Below is a small trained network, with its code and all its weights. Each question gives an input and a class and asks what happens when units are switched off, that is, made to give their printed mean instead of their output.

import numpy as np


def w(rows, s, z=0):
    codes = np.array(rows[::2]) - 128.0
    scale = np.full(codes.shape[1], s)
    scale[-1] = z or s
    return codes * scale


def f(y):
    return np.maximum(y, 0)


def log_softmax(a):
    a = a - a.max(-1, keepdims=True)
    return a - np.log(np.exp(a).sum(-1, keepdims=True))


def net(x, mask):
    res = np.array(x, float).reshape(1, 6) / 4 @ E
    y = f(res @ A[0][:, :-1].T + A[0][:, -1])
    res = res + np.where(mask, y, B[0][:, -1]) @ B[0][:, :-1]
    return log_softmax(res[-1] @ U[:, :-1].T + U[:, -1])


A, B = {}, {}
E = w([
[119,183,170,49,46],'x0',
[54,249,112,124,77],'x1',
[201,183,144,184,78],'x2',
[118,172,253,255,168],'x3',
[224,181,172,63,184],'x4',
[75,79,105,136,48],'x5',
],0.0076)
A[0] = w([
[93,122,55,167,162,140],'neuron 1',
[168,97,107,122,159,1],'neuron 2',
[162,123,119,138,88,27],'neuron 3',
[106,64,164,55,110,74],'neuron 4',
[90,198,147,123,120,78],'neuron 5',
[68,153,142,103,168,92],'neuron 6',
[88,86,98,101,119,140],'neuron 7',
[146,112,162,184,142,107],'neuron 8',
[238,127,124,126,92,111],'neuron 9',
[132,189,114,153,52,130],'neuron 10',
[170,94,100,126,52,24],'neuron 11',
[194,123,109,127,164,91],'neuron 12',
[97,184,126,141,84,18],'neuron 13',
[173,134,130,126,150,46],'neuron 14',
[90,68,160,79,125,29],'neuron 15',
[108,113,162,146,145,41],'neuron 16',
[117,83,179,238,172,78],'neuron 17',
[81,81,9,160,143,2],'neuron 18',
[104,96,154,128,118,110],'neuron 19',
[190,168,149,96,251,131],'neuron 20',
],0.019,0.0059)
B[0] = w([
[121,53,157,101,166,203],'neuron 1',
[149,81,104,178,105,165],'neuron 2',
[148,99,143,104,168,142],'neuron 3',
[151,184,94,141,31,197],'neuron 4',
[89,182,131,87,134,189],'neuron 5',
[70,112,171,119,103,163],'neuron 6',
[127,102,104,97,72,213],'neuron 7',
[151,149,172,170,89,188],'neuron 8',
[181,134,88,158,176,198],'neuron 9',
[162,179,123,81,189,214],'neuron 10',
[204,99,123,78,154,181],'neuron 11',
[132,109,101,186,117,185],'neuron 12',
[103,161,151,65,157,180],'neuron 13',
[150,141,92,144,143,157],'neuron 14',
[144,175,103,125,45,172],'neuron 15',
[120,124,171,140,135,151],'neuron 16',
[174,155,252,169,112,244],'neuron 17',
[55,19,147,98,144,237],'neuron 18',
[152,169,133,105,108,152],'neuron 19',
[51,117,48,213,146,247],'neuron 20',
],0.033,0.014)
U = w([
[137,136,250,208,120,142],'0',
[80,200,179,86,164,240],'1',
[209,97,122,111,142,50],'2',
[89,13,171,93,72,89],'3',
[139,95,110,238,149,82],'4',
[2,128,172,183,124,4],'5',
[155,99,118,99,20,231],'6',
],0.0069,0.002)

Each question gives the input, the list of numbers given to net, and the class t.
The units are the neurons (one row each of A and B). Each row of codes is followed by its name. A weight is (code - 128) times the scale printed after its matrix; where a second scale follows, it is the last column's (A, B and U).
mask holds one flag per neuron, in row order. A switched-off neuron (its flag False) gives its mean, the last column of its row in B, instead of its output. The means were averaged over made-up inputs and are rounded, as every weight is.
A unit's drop is (log p(t) with every unit on - log p(t) with that unit switched off) / (log p(t) with every unit on - log p(t) with every unit switched off).
The circuit of an input: a set's keep is (log p(t) with only the set's units on - log p(t) with every unit switched off) / (log p(t) with every unit on - log p(t) with every unit switched off). Starting from the 12 units with the biggest drops (on a tie, the unit counted first), units are removed one at a time, each time the one whose removal leaves the highest keep (on an exact tie, the one counted first), for as long as the keep stays at least 0.8.
units of the circuit, in order: the units of the circuit, biggest drop first
unit that matters most: the unit with the biggest drop
k most important neurons: the k neurons with the biggest drops, biggest first
drop of u: that unit's drop, to one decimal
input [-5,-3,5,-1,-8,1], class 3: units of the circuit, in order -> [neuron 18]
input [4,5,2,3,8,-7], class 5: 2 most important neurons -> [neuron 20; neuron 5]
input [3,-3,2,0,-4,-4], class 2: units of the circuit, in order -> [neuron 17; neuron 18]
input [-5,1,-4,2,-1,1], class 0: 4 most important neurons -> [neuron 17; neuron 7; neuron 11; neuron 20]
input [3,2,6,-7,-6,2], class 2: 2 most important neurons -> [neuron 10; neuron 11]
input [3,-1,-7,0,5,-2], class 5: 4 most important neurons -> [neuron 20; neuron 9; neuron 6; neuron 11]
input [8,3,1,-8,-1,-2], class 2: 2 most important neurons -> [neuron 10; neuron 11]
input [3,-7,6,-5,6,5], class 2: 3 most important neurons -> [neuron 11; neuron 20; neuron 3]
input [2,8,-4,-1,-5,2], class 1: 3 most important neurons -> [neuron 10; neuron 13; neuron 5]
input [7,1,7,-4,3,6], class 2: 2 most important neurons -> [neuron 11; neuron 9]
input [0,-2,5,7,4,-4], class 4: 2 most important neurons -> [neuron 20; neuron 9]
input [7,3,6,-6,7,4], class 2: 2 most important neurons -> [neuron 9; neuron 11]
input [-8,5,3,0,-6,-2], class 3: 2 most important neurons -> [neuron 18; neuron 1]
input [2,4,-2,5,8,-6], class 5: unit that matters most -> neuron 5
input [-7,-8,0,6,-8,3], class 0: drop of neuron 17 -> 3.8
input [-5,-2,5,-3,-7,-6], class 3: drop of neuron 18 -> 0.6
input [-7,-2,-7,0,-6,-2], class 3: drop of neuron 18 -> 0.1
input [1,-5,7,-2,7,8], class 2: drop of neuron 11 -> 0.3
